Below is a small trained network, with its code and all its weights. Each question gives an input and a target symbol and asks what happens when units are switched off, that is, made to give their printed mean instead of their output.

import numpy as np


def w(rows, s, z=0):
    codes = np.array(rows[::2]) - 128.0
    scale = np.full(codes.shape[1], s)
    scale[-1] = z or s
    return codes * scale


def norm(h):
    return h / np.sqrt((h * h).mean(-1, keepdims=True) + 1e-5)


def f(y):
    return np.maximum(y, 0)


def softmax(a):
    e = np.exp(a - a.max(-1, keepdims=True))
    return e / e.sum(-1, keepdims=True)


def log_softmax(a):
    a = a - a.max(-1, keepdims=True)
    return a - np.log(np.exp(a).sum(-1, keepdims=True))


def net(x, mask):
    ids = ['γεζθμστφω'.index(c) for c in x.split()]
    T = len(ids)
    res = E[ids] + P[:T]
    r = norm(res)
    for j in range(2):
        rows = slice(2 * j, 2 * j + 2)
        q, k, v = (r @ M[0][rows].T for M in (Q, K, V))
        z = softmax(np.where(np.tri(T) > 0, q @ k.T / 2**0.5, -1e9)) @ v
        o = O[0][rows]
        res = res + np.where(mask[j], z, o[:, -1]) @ o[:, :-1]
    y = f(norm(res) @ A[0][:, :-1].T + A[0][:, -1])
    res = res + np.where(mask[2:6], y, B[0][:, -1]) @ B[0][:, :-1]
    return log_softmax(norm(res)[-1] @ U[:, :-1].T + U[:, -1])


Q, K, V, O, A, B = {}, {}, {}, {}, {}, {}
E = w([
[108,115,153,139,121,136,141,217,129],'γ',
[204,109,188,103,148,145,120,90,189],'ε',
[166,121,125,128,119,158,93,133,179],'ζ',
[135,174,145,127,124,163,250,223,94],'θ',
[131,192,115,123,182,191,224,149,141],'μ',
[214,172,172,117,175,121,202,170,48],'σ',
[146,184,73,173,215,145,100,122,155],'τ',
[222,155,119,112,15,128,139,97,130],'φ',
[49,177,75,151,41,122,231,87,204],'ω',
],0.013)
P = w([
[96,103,191,136,141,72,126,113,130],'0',
[189,178,123,69,92,146,121,203,170],'1',
[214,182,134,169,52,169,122,187,167],'2',
[127,109,110,62,84,245,113,105,78],'3',
[184,32,78,138,90,180,137,118,111],'4',
[184,136,176,212,75,212,104,137,128],'5',
[206,163,104,167,94,142,152,179,158],'6',
[171,64,93,148,127,137,179,134,158],'7',
],0.011)
Q[0] = w([
[148,103,104,131,138,97,145,146,147],'head 0',
[129,156,147,145,126,127,123,131,140],'head 0',
[217,149,101,164,82,253,214,198,173],'head 1',
[162,131,120,142,88,124,159,115,158],'head 1',
],0.048)
K[0] = w([
[144,111,140,200,116,144,145,111,123],'head 0',
[111,91,95,106,129,123,133,100,98],'head 0',
[63,135,199,130,172,4,105,80,112],'head 1',
[158,188,118,138,115,100,83,177,142],'head 1',
],0.037)
V[0] = w([
[221,162,158,102,115,115,151,97,45],'head 0',
[141,210,61,166,206,128,199,77,108],'head 0',
[141,141,135,110,128,95,107,161,15],'head 1',
[133,136,131,88,100,198,252,85,89],'head 1',
],0.026)
O[0] = w([
[174,228,132,98,111,80,85,229,149,252],'head 0',
[19,187,227,84,236,146,111,123,186,2],'head 0',
[100,166,76,34,88,147,88,88,13,45],'head 1',
[86,14,59,1,161,99,175,140,214,2],'head 1',
],0.0099,0.009)
A[0] = w([
[114,155,172,228,60,189,87,133,169,228],'neuron 0',
[207,53,2,197,154,189,88,125,99,72],'neuron 1',
[123,13,112,193,148,193,175,85,53,254],'neuron 2',
[87,231,109,170,118,119,79,61,61,26],'neuron 3',
],0.023,0.0033)
B[0] = w([
[147,135,64,75,134,105,221,55,114,251],'neuron 0',
[136,120,173,75,211,232,81,128,150,227],'neuron 1',
[69,177,62,172,161,4,92,167,103,190],'neuron 2',
[109,87,112,178,95,184,42,172,236,186],'neuron 3',
],0.018,0.026)
U = w([
[121,115,58,186,179,199,28,132,126,25],'γ',
[207,128,148,113,233,126,162,63,80,91],'ε',
[85,91,119,224,112,59,142,100,87,253],'ζ',
[201,77,104,59,69,183,163,105,169,116],'θ',
[58,118,25,122,94,125,194,113,213,122],'μ',
[118,147,113,80,73,134,140,173,72,164],'σ',
[49,161,198,166,159,253,160,98,141,169],'τ',
[150,220,218,121,198,115,80,248,86,137],'φ',
[87,127,193,172,235,181,136,149,192,115],'ω',
],0.0054,0.0029)

Each question gives the input, a string of symbols that net reads in full, and the target symbol t.
The units are the heads (2 rows each of Q, K, V and O) and the neurons (one row each of A and B). Each row of codes is followed by its name. A weight is (code - 128) times the scale printed after its matrix; where a second scale follows, it is the last column's (O, A, B and U).
mask holds one flag per unit, heads first, then neurons. A switched-off unit (its flag False) gives its mean, the last column of its rows in O or B, instead of its output. The means were averaged over made-up inputs and are rounded, as every weight is.
A unit's drop is (log p(t) with every unit on - log p(t) with that unit switched off) / (log p(t) with every unit on - log p(t) with every unit switched off).
The circuit of an input: a set's keep is (log p(t) with only the set's units on - log p(t) with every unit switched off) / (log p(t) with every unit on - log p(t) with every unit switched off). Starting from all 6 units, units are removed one at a time, each time the one whose removal leaves the highest keep (on an exact tie, the one counted first), for as long as the keep stays at least 0.8.
circuit, biggest first: the units of the circuit, biggest drop first
unit that matters most: the unit with the biggest drop
k most important neurons: the k neurons with the biggest drops, biggest first
heads that matter: for each layer, one digit per head in row order, 1 if its drop is at least 0.15 and else 0, layers parted by /
input ζ μ ζ θ, target τ: heads that matter -> 10
input ε μ φ ω γ σ, target ζ: heads that matter -> 10
input γ ε ω μ σ σ θ, target φ: circuit, biggest first -> head 0
input γ γ θ σ γ σ ω, target γ: circuit, biggest first -> head 0; neuron 1; neuron 2
input σ τ φ φ σ φ, target σ: circuit, biggest first -> head 1; head 0
input θ γ ε ε σ ε, target θ: circuit, biggest first -> neuron 2; head 0
input σ γ γ γ θ σ σ, target σ: 2 most important neurons -> neuron 1; neuron 0
input γ μ θ, target γ: heads that matter -> 11
input ε φ ε ε σ ω γ μ, target ζ: heads that matter -> 10
input ω γ θ θ σ σ, target ω: circuit, biggest first -> head 1; neuron 0
input σ ε θ γ φ, target σ: 2 most important neurons -> neuron 1; neuron 0
input ζ ε ε ω ω γ γ, target ζ: circuit, biggest first -> head 0; neuron 2
input γ γ τ φ, target γ: heads that matter -> 11
input ε ω γ ζ θ θ, target ε: 3 most important neurons -> neuron 1; neuron 3; neuron 0
input γ ε φ ε ω γ τ σ, target γ: heads that matter -> 11
input ζ τ ε φ, target τ: most important neuron -> neuron 2
input τ ε ε, target τ: heads that matter -> 10
input τ ε μ ε ε, target τ: 2 most important neurons -> neuron 2; neuron 3
input φ γ φ φ τ σ γ ζ, target φ: 2 most important neurons -> neuron 0; neuron 3
input γ ζ σ, target γ: unit that matters most -> neuron 1
input σ σ τ φ σ θ θ θ, target σ: heads that matter -> 01
